Below are the code and all the weights of a small trained network. Each question names an input and a class and asks about switching units off, where a switched-off unit gives its printed mean instead of its output.

import numpy as np


def w(rows, s, z=0):
    codes = np.array(rows[::2]) - 128.0
    scale = np.full(codes.shape[1], s)
    scale[-1] = z or s
    return codes * scale


def norm(h):
    return h / np.sqrt((h * h).mean(-1, keepdims=True) + 1e-5)


def f(y):
    return y / 2 * (1 + np.tanh(0.7978845608 * (y + 0.044715 * y**3)))


def log_softmax(a):
    a = a - a.max(-1, keepdims=True)
    return a - np.log(np.exp(a).sum(-1, keepdims=True))


def net(x, mask):
    res = np.array(x, float).reshape(1, 6) / 4 @ E
    u = 0
    for l in range(4):
        y = f(norm(res) @ A[l][:, :-1].T + A[l][:, -1])
        res = res + np.where(mask[u : u + 8], y, B[l][:, -1]) @ B[l][:, :-1]
        u += 8
    return log_softmax(norm(res)[-1] @ U[:, :-1].T + U[:, -1])


A, B = {}, {}
E = w([
[126,122,106,100,120,202,78,109,193,177,127,147],'x0',
[71,144,123,169,123,73,238,192,40,83,146,51],'x1',
[135,27,168,72,119,58,116,113,111,150,132,176],'x2',
[42,125,254,34,235,203,125,98,166,185,157,112],'x3',
[113,181,39,209,47,140,85,147,101,165,96,147],'x4',
[103,103,198,107,158,124,130,115,177,24,128,113],'x5',
],0.0075)
A[0] = w([
[54,139,183,142,127,127,132,133,91,131,127,121,82],'L0N0',
[175,146,230,123,143,125,108,123,161,50,129,129,24],'L0N1',
[128,98,129,126,107,138,38,120,169,206,121,164,114],'L0N2',
[148,105,146,135,120,5,136,128,44,122,126,144,125],'L0N3',
[43,103,239,118,145,125,145,131,121,143,128,122,76],'L0N4',
[121,72,175,114,140,138,158,130,197,52,132,117,3],'L0N5',
[139,139,191,119,153,141,169,130,104,193,135,114,104],'L0N6',
[161,65,171,114,125,82,135,121,139,112,126,138,28],'L0N7',
],0.024,0.0039)
B[0] = w([
[66,143,93,102,148,113,66,192,143,143,182,123,193],'L0N0',
[156,174,217,161,168,100,139,64,174,77,78,162,221],'L0N1',
[179,129,132,121,159,117,67,134,202,172,146,136,227],'L0N2',
[113,39,153,137,77,73,192,148,88,78,110,232,247],'L0N3',
[113,152,129,17,97,160,151,61,61,123,179,36,254],'L0N4',
[106,113,107,62,157,42,100,89,183,56,115,101,220],'L0N5',
[137,83,128,108,105,134,138,196,180,182,156,150,202],'L0N6',
[5,96,93,103,151,158,109,157,137,125,138,184,201],'L0N7',
],0.019)
A[1] = w([
[157,70,194,144,178,113,72,149,165,167,116,143,2],'L1N0',
[165,173,177,122,151,148,150,145,90,221,127,93,43],'L1N1',
[140,135,194,145,217,215,100,127,155,238,131,193,120],'L1N2',
[123,156,32,248,103,71,83,232,138,77,122,100,151],'L1N3',
[118,90,56,140,115,159,5,159,220,169,113,200,182],'L1N4',
[64,191,168,157,165,167,163,168,74,196,136,159,105],'L1N5',
[65,195,86,165,71,220,32,94,148,188,93,202,127],'L1N6',
[56,231,223,198,156,208,152,153,118,175,113,143,65],'L1N7',
],0.02,0.0026)
B[1] = w([
[185,79,127,125,155,100,102,99,156,189,152,142,195],'L1N0',
[124,73,78,162,161,144,57,130,140,165,130,126,146],'L1N1',
[186,40,149,176,115,174,154,171,149,178,105,155,201],'L1N2',
[95,208,98,139,66,85,149,92,66,68,59,146,182],'L1N3',
[144,195,142,129,116,168,57,134,208,146,143,160,255],'L1N4',
[77,130,105,146,112,154,74,153,183,105,122,145,141],'L1N5',
[68,169,99,73,110,248,119,166,110,120,145,126,175],'L1N6',
[88,205,120,139,103,149,47,140,173,124,134,136,135],'L1N7',
],0.017,0.02)
A[2] = w([
[202,150,117,204,134,93,107,142,174,169,132,120,69],'L2N0',
[152,183,139,197,118,185,86,125,145,151,113,142,54],'L2N1',
[202,115,115,253,94,166,211,125,39,108,74,125,7],'L2N2',
[159,178,212,140,189,165,177,74,110,116,120,46,28],'L2N3',
[122,192,152,87,164,138,70,87,157,134,152,89,177],'L2N4',
[180,97,125,183,160,110,124,134,78,167,138,64,95],'L2N5',
[81,145,130,166,142,85,122,135,102,94,134,122,121],'L2N6',
[125,153,132,108,174,161,140,115,156,121,139,91,89],'L2N7',
],0.021,0.0019)
B[2] = w([
[166,111,95,126,113,165,119,140,85,127,134,144,190],'L2N0',
[113,159,114,182,95,165,123,126,108,110,154,170,200],'L2N1',
[232,143,119,194,81,117,108,56,72,195,94,69,182],'L2N2',
[158,193,150,79,79,148,147,112,193,190,92,177,154],'L2N3',
[125,129,120,251,159,93,132,165,145,112,89,93,249],'L2N4',
[129,125,122,141,139,131,111,110,147,128,124,156,127],'L2N5',
[127,143,111,141,109,146,130,105,111,108,98,156,171],'L2N6',
[133,121,110,165,149,91,132,145,144,162,93,113,169],'L2N7',
],0.021,0.018)
A[3] = w([
[141,92,113,165,161,160,187,220,153,173,125,139,166],'L3N0',
[229,121,156,105,206,179,171,144,117,71,177,143,59],'L3N1',
[130,117,167,41,176,177,165,36,73,33,130,133,24],'L3N2',
[95,123,131,23,171,179,142,90,100,152,171,41,53],'L3N3',
[145,191,132,84,106,188,192,119,95,203,146,4,98],'L3N4',
[136,149,160,57,150,172,136,90,79,173,157,143,14],'L3N5',
[179,61,186,171,138,174,240,140,38,153,110,96,27],'L3N6',
[188,113,193,51,155,185,199,154,43,160,180,160,4],'L3N7',
],0.02,0.0023)
B[3] = w([
[97,58,127,178,214,132,132,136,118,103,108,199,215],'L3N0',
[127,94,101,84,121,92,61,108,113,185,149,164,143],'L3N1',
[108,91,138,180,112,170,129,242,165,180,135,247,224],'L3N2',
[229,175,123,226,158,200,163,116,26,166,103,105,248],'L3N3',
[73,27,38,185,162,100,35,160,59,150,146,143,194],'L3N4',
[216,169,143,156,28,99,157,178,164,111,131,58,140],'L3N5',
[201,192,103,177,206,157,140,89,139,108,69,76,193],'L3N6',
[129,206,192,37,105,190,151,96,217,104,151,122,157],'L3N7',
],0.014,0.011)
U = w([
[51,38,167,84,131,50,195,153,114,59,126,190,215],'0',
[137,113,163,20,39,182,198,168,67,164,209,117,3],'1',
[222,105,130,175,137,195,62,144,193,208,140,186,191],'2',
[196,125,115,200,44,90,204,77,7,95,42,172,146],'3',
[148,199,198,100,222,61,106,32,218,98,77,58,109],'4',
[91,248,84,172,72,193,101,137,103,91,91,137,66],'5',
[97,121,77,114,177,151,106,175,58,200,193,1,91],'6',
],0.01,0.0043)

Each question gives the input, the list of numbers given to net, and the class t.
The units are the neurons (one row each of A and B). Each row of codes is followed by its name. A weight is (code - 128) times the scale printed after its matrix; where a second scale follows, it is the last column's (A, B and U).
mask holds one flag per neuron, layer by layer. A switched-off neuron (its flag False) gives its mean, the last column of its row in B, instead of its output. The means were averaged over made-up inputs and are rounded, as every weight is.
A unit's drop is (log p(t) with every unit on - log p(t) with that unit switched off) / (log p(t) with every unit on - log p(t) with every unit switched off).
The circuit of an input: a set's keep is (log p(t) with only the set's units on - log p(t) with every unit switched off) / (log p(t) with every unit on - log p(t) with every unit switched off). Starting from the 12 units with the biggest drops (on a tie, the unit counted first), units are removed one at a time, each time the one whose removal leaves the highest keep (on an exact tie, the one counted first), for as long as the keep stays at least 0.8.
circuit, biggest first: the units of the circuit, biggest drop first
k most important neurons: the k neurons with the biggest drops, biggest first
k most important neurons of layer l: the k neurons of layer l with the biggest drops, biggest first
input [-6,1,-4,0,-3,-7], class 3: 3 most important neurons : (L0N7; L0N2; L0N5)
input [4,8,-6,8,-3,3], class 6: circuit, biggest first : (L0N4)
input [-2,3,8,7,-5,8], class 0: 2 most important neurons of layer 0 : (L0N7; L0N5)
input [5,6,5,-1,-7,-2], class 0: 3 most important neurons : (L0N3; L0N5; L0N7)
input [6,2,0,-5,8,-7], class 5: 3 most important neurons : (L1N3; L0N1; L0N6)
input [7,5,-3,4,-3,3], class 6: 2 most important neurons of layer 3 : (L3N4; L3N3)
input [-6,0,-4,5,7,-5], class 5: 2 most important neurons of layer 0 : (L0N4; L0N2)
input [0,7,-7,-2,4,3], class 5: 3 most important neurons : (L0N3; L0N4; L0N5)
input [6,7,-8,-5,5,-4], class 5: 4 most important neurons : (L0N3; L0N4; L0N5; L1N6)
input [6,8,-4,-4,7,-2], class 5: 3 most important neurons : (L0N3; L0N4; L0N5)
input [6,1,-4,-4,7,1], class 5: 2 most important neurons : (L0N4; L1N3)
input [5,2,8,-8,-2,-8], class 3: circuit, biggest first : (L0N6; L1N4)
input [7,7,4,5,-5,4], class 6: 2 most important neurons of layer 0 : (L0N4; L0N3)
input [-2,7,6,1,4,-1], class 0: circuit, biggest first : (L0N3)
input [-2,7,4,-3,3,4], class 3: 3 most important neurons : (L0N5; L0N4; L2N2)
input [-5,-1,-7,2,8,6], class 5: 2 most important neurons : (L0N3; L0N4)
input [-3,5,6,-6,-5,-8], class 3: 2 most important neurons : (L2N2; L0N5)
input [-4,-5,-8,-6,-4,1], class 3: 3 most important neurons : (L0N2; L0N7; L0N6)
input [1,-3,-8,-8,5,1], class 5: 3 most important neurons : (L0N3; L0N4; L1N6)
input [-8,3,1,6,2,0], class 1: 2 most important neurons of layer 0 : (L0N3; L0N4)
input [3,7,4,7,-7,6], class 4: circuit, biggest first : (L0N5)
input [-4,8,-6,-4,-1,7], class 3: 3 most important neurons of layer 0 : (L0N4; L0N7; L0N2)
input [-5,7,-4,3,-6,-2], class 1: 3 most important neurons of layer 0 : (L0N3; L0N2; L0N6)
input [-3,-5,8,3,-2,4], class 4: 2 most important neurons of layer 0 : (L0N3; L0N2)
